[-33 -28  19  20   7   9  19 -28   9  -1  -9  -2  11   0   6   5  -3 -11
  -1  15 -19 -14 -12 -10 -18  12   0  -5 -22  24   5   2  -1  -6 -10  -9
  -4  -4  -3   0  16  -3 -14   1 -38  -1  -5  13  -3 -20 -17  -2  13   4
  24  -7   8 -22 -36   7  -9  12  -5  -9 -14  27  -4  11] -> H > (15)
[ -7 -56  24 -10 -10  -1  13 -55   5   5   8  29  13   1   7  12 -18  13
  18  -6 -18 -32 -13   9   5  -1  -4  -4 -25  14 -13   3   1 -23  16 -23
   2 -16   8  -4 -11 -10 -16  14 -33  25  17  -1  -2 -24 -13  23  12  23
   6  -1   2  -2 -29  19 -10   3   2 -18 -23  35  17   6] -> K > (20)
[  1 -75  10 -18 -21   7  20 -60   5   1  17  35   4  -1  33  26 -16  14
  30 -23 -21 -54 -19  29  -8 -12  -3 -17 -13  22 -28   2   1 -25  31 -40
   5 -23 -16  -8  16 -14 -20  20 -52  35  13  -7  17 -23 -16  45 -12  31
  12 -24  -8   3 -35  16  30 -15 -34 -10 -30 100  13 -13] -> K > (20)
[ 16 -29 -13 -10  -7  -9   2 -24  17   7  14  43  16  -6  24  10 -22  10
  24 -30  19  -3 -13  31  15  -5  -8  -7   0  14 -10   5 -10 -16  18 -47
  32 -36  12   0   9 -10   7   5 -35  14  11 -23   2  18   0  24  -5   6
  10   2 -16  -9  -8  -4  20   2 -45  -5 -25  93 -11 -14] -> K > (16)
[-19 -69  24  -1 -25  -2  18 -58  -2   1  12  19  29 -30   9   4 -20  19
  33  -6 -25 -60 -32   2   2  -5  -8  -3 -48  16 -28   4 -12 -22   8 -15
 -10 -18   0  -1 -23 -45 -25  23 -51   9  14 -15  -4 -23 -20  33   8  19
  18 -17 -12  13 -50  13 -22  -6 -17 -45 -33  46   4   1] -> J > (27)
[-10 -65   5 -20 -11   6  24 -82 -13   7   8  30   8  -9  38  19 -11  28
  28 -10 -26 -60  -9   7 -18  12  -1  -4 -17   0 -32   0  -2 -21  24 -24
   7 -21   4 -12  -9 -15 -10  -7 -42  25  21 -18 -13 -35 -21  32  -1  41
  19 -12  11   0 -36  20  -9  -3 -11 -16 -33  71   3  12] -> K > (20)
[-25 -63   0  -3 -12  20 -26 -36 -13   1  19   7  18  -2   4  -2 -19  16
  24  -6 -38 -33  -6   5   3   7   2  -5 -18   4 -27  -5   6 -11  -3  -3
  -9 -21 -13   2 -15 -16 -12   2 -33   1  16  -6  -4 -24 -11  30  12   9
  14  -8  -2  25 -27   6 -20  -4 -17 -28 -25  46  -3  -2] -> J > (40)
[ -18  -75   14  -64  -14   24   19 -108   -5  -11   33   14   22  -18
   33   20  -20   25   23   -3  -22  -47   -3   -1  -28    7   -8    0
  -27   37  -32   12  -10  -27    9  -27   -8  -15   11  -10   -7   -8
  -24   17  -68   31   22  -12   -6  -52  -25   29    2   52   16    1
    3  -13  -52   22  -21   -4    8  -20  -48   67   -8    9] -> K > (16)
[ -4 -41  28  -8  -7  -6  23 -51  10   1  12  12  13  -1   6  29 -18   2
  13 -13   3 -12 -18  -4  -3   1  -9 -15 -48  12 -16  18  -5 -11  10 -30
  -2 -22 -26 -14   9 -12 -26  26 -44  17  15 -11   5  -7 -16  36  -3  39
  13 -24  -2   6 -38   1  -4   8 -20 -13 -11  44   3 -18] -> Y > (37)
[-16 -69  20 -16  -3   9  35 -38  -2  -1   5  -2  26 -14  12  46 -14   4
  -8  -6 -23 -34 -26   5  -4   6  -1 -29 -42  34  -9   2  -4 -17   2 -34
   2 -16 -27   3  23 -26 -31  11 -85  19  18  11  -4 -29  -2  44  -4  19
   6 -28 -11 -10 -55  13  24  14  -7  -4 -31  76   5   2] -> H > (15)
[-10 -53   8   8  -8   2  21 -26 -12  -6  28  14  25  -3  10  19 -22  13
  22  -6  -9 -30 -20  14 -36  14   2  -4 -22   6   1  -5   4 -15   5  -7
   7 -25  -3   1  -4 -32 -17  16 -37   5  12  -5  -4 -21   5  32  13  21
  14 -20  -1  -1 -37   4 -11  -4  -3 -36 -16  49   1  -9] -> J > (27)
[-11 -56  46 -13  19  24  31 -39   4  -2  -3   3  16  -9  27  15  -4  -6
  16  15 -12 -22  -7   1 -11   2  -2 -19 -50  16 -15  -3 -13 -19   2 -28
   3 -23 -31  -5  13 -19 -27  25 -45   9   6   6  -8 -21  -5  44  10  25
  -1 -35  -2 -10 -42  17   4  15 -11 -11 -20  50  -2  -2] -> H > (14)
[-10 -78  26 -11 -14  17  30 -42   4   3  -7   9   3   9  20  16  -9  -2
  28  -7 -15 -31 -14   0 -10  -7   8 -28 -38  41 -14   5  -6 -14  12 -24
   2 -13 -25 -16  -4 -18 -22  16 -72  22  19  -3  -8 -18 -15  33 -11  25
   3 -32  -9  -3 -59  14  -2  12 -24  -4 -20  66  -2  -1] -> H > (14)
[ -9 -40   4  12 -17  -4  27 -13  -6  13  15  37  18  17   8   2 -21   8
  28 -15 -13 -28 -25   7   5   5   5   6 -25  18 -25  -8 -15  -4  -4  -1
   3 -47 -12  -9   0 -38 -14  17 -23  -5   0 -21  -3 -13  -5  43   3  13
  15 -20 -14  12 -45  13  -8 -10 -28 -42 -13  39   3 -15] -> J > (27)
[ -5 -20  -3   5 -13   3   6 -12  -7   1  13  15  13   1  11 -23   3   6
  12   0 -17 -23  -3   7  16   6  -3   3   4   7 -11 -14   6  -2 -15   1
   2 -17 -12  -3 -17 -18 -16  -5 -23  -9   7   4  -4 -15  -5   5  -8 -57
   2   3  -6  -4  16  -7  -3  -2 -17 -36  -7  19  -4   8] -> J > (40)
[-13 -48  11  -2 -14   3  19 -35  -3  -2  25  10  23   4   7   8 -15  18
  29 -16 -20 -45  19   7  -6  10   0  -8 -18   6 -22  -7 -11  -5 -12 -13
  -1 -16 -37  -1  -7 -30 -10   7 -39   4  18   0 -44 -18  -1  28   9  17
   4  -2  -4  11 -31  15  -2  -4  -1 -37 -16  43   1   1] -> J > (40)
[ -8 -67   5 -13 -14  13  19 -67   5   2   9  22  12  -4  24  34 -17  14
  20 -22  -5 -29 -25  22   5  -1  -6 -15 -35  23 -21   2 -12 -12   7 -44
  -2 -18   4   0   2 -20 -18   2 -58  19  17  -7   3 -29  -5  31   5  35
  12  -8  -9  -6 -32  15   4  -2 -26  -3 -46  87   4  -7] -> K > (11)
[-13 -71  -8 -16 -23   1  16 -59   7 -18  19  30  10 -14  41  18 -42  16
  25 -15  -9 -36 -27   9  -3  -1 -12  -4 -14  13 -23   7 -21 -23   8 -33
  13 -26  -4  -4  14 -18 -20  13 -47  22   7 -12  14 -28 -13  36   4  19
  13  -6 -16   3 -46  14   8   3  -9 -26 -35  91  -6  -3] -> K > (11)
[  5 -67  19   3 -18  -2  24 -34   0  14  13  14  15   2  18  24  -6   4
  20 -19  15  -6 -16  21   3  -7  -1 -21 -33  24  -7  14  -4 -27  24 -63
   3 -15 -34   3   7 -12 -25  31 -59  18  13  16   1 -17  -4  47   9  28
  13 -45 -18   6 -32   5   7  16 -42  -3 -30  84  -1 -18] -> Y > (25)
[-12 -53  15   5 -20  -9  29 -33  -7   6   3  19  27   0   8  16 -19  13
  27   4 -19 -33 -19  -7   5   8   2   0 -35  10 -31 -33 -21 -13   1  -5
  -5 -38  -8   2 -11 -35 -20   6 -40  24  10 -13  -4 -18  -3  26   8  28
 -11 -14 -12   4 -45  18 -10 -11 -27 -36  -6  37   7  -9] -> J > (27)
[  1 -55 -16   0 -16  23  20 -38   9  -4  20 -21  20   0  15   5 -19  17
  36 -21   0 -35 -16  12  13   8  -2 -10   6  24 -21  -7   7 -20   8 -48
   4 -29  -8 -10   2 -33 -32  -3 -64   9  18 -20   5   7  -3  31   5  12
  10  -1  -9 -15 -23  11  14   1 -23 -17 -34  89   1   2] -> K > (11)
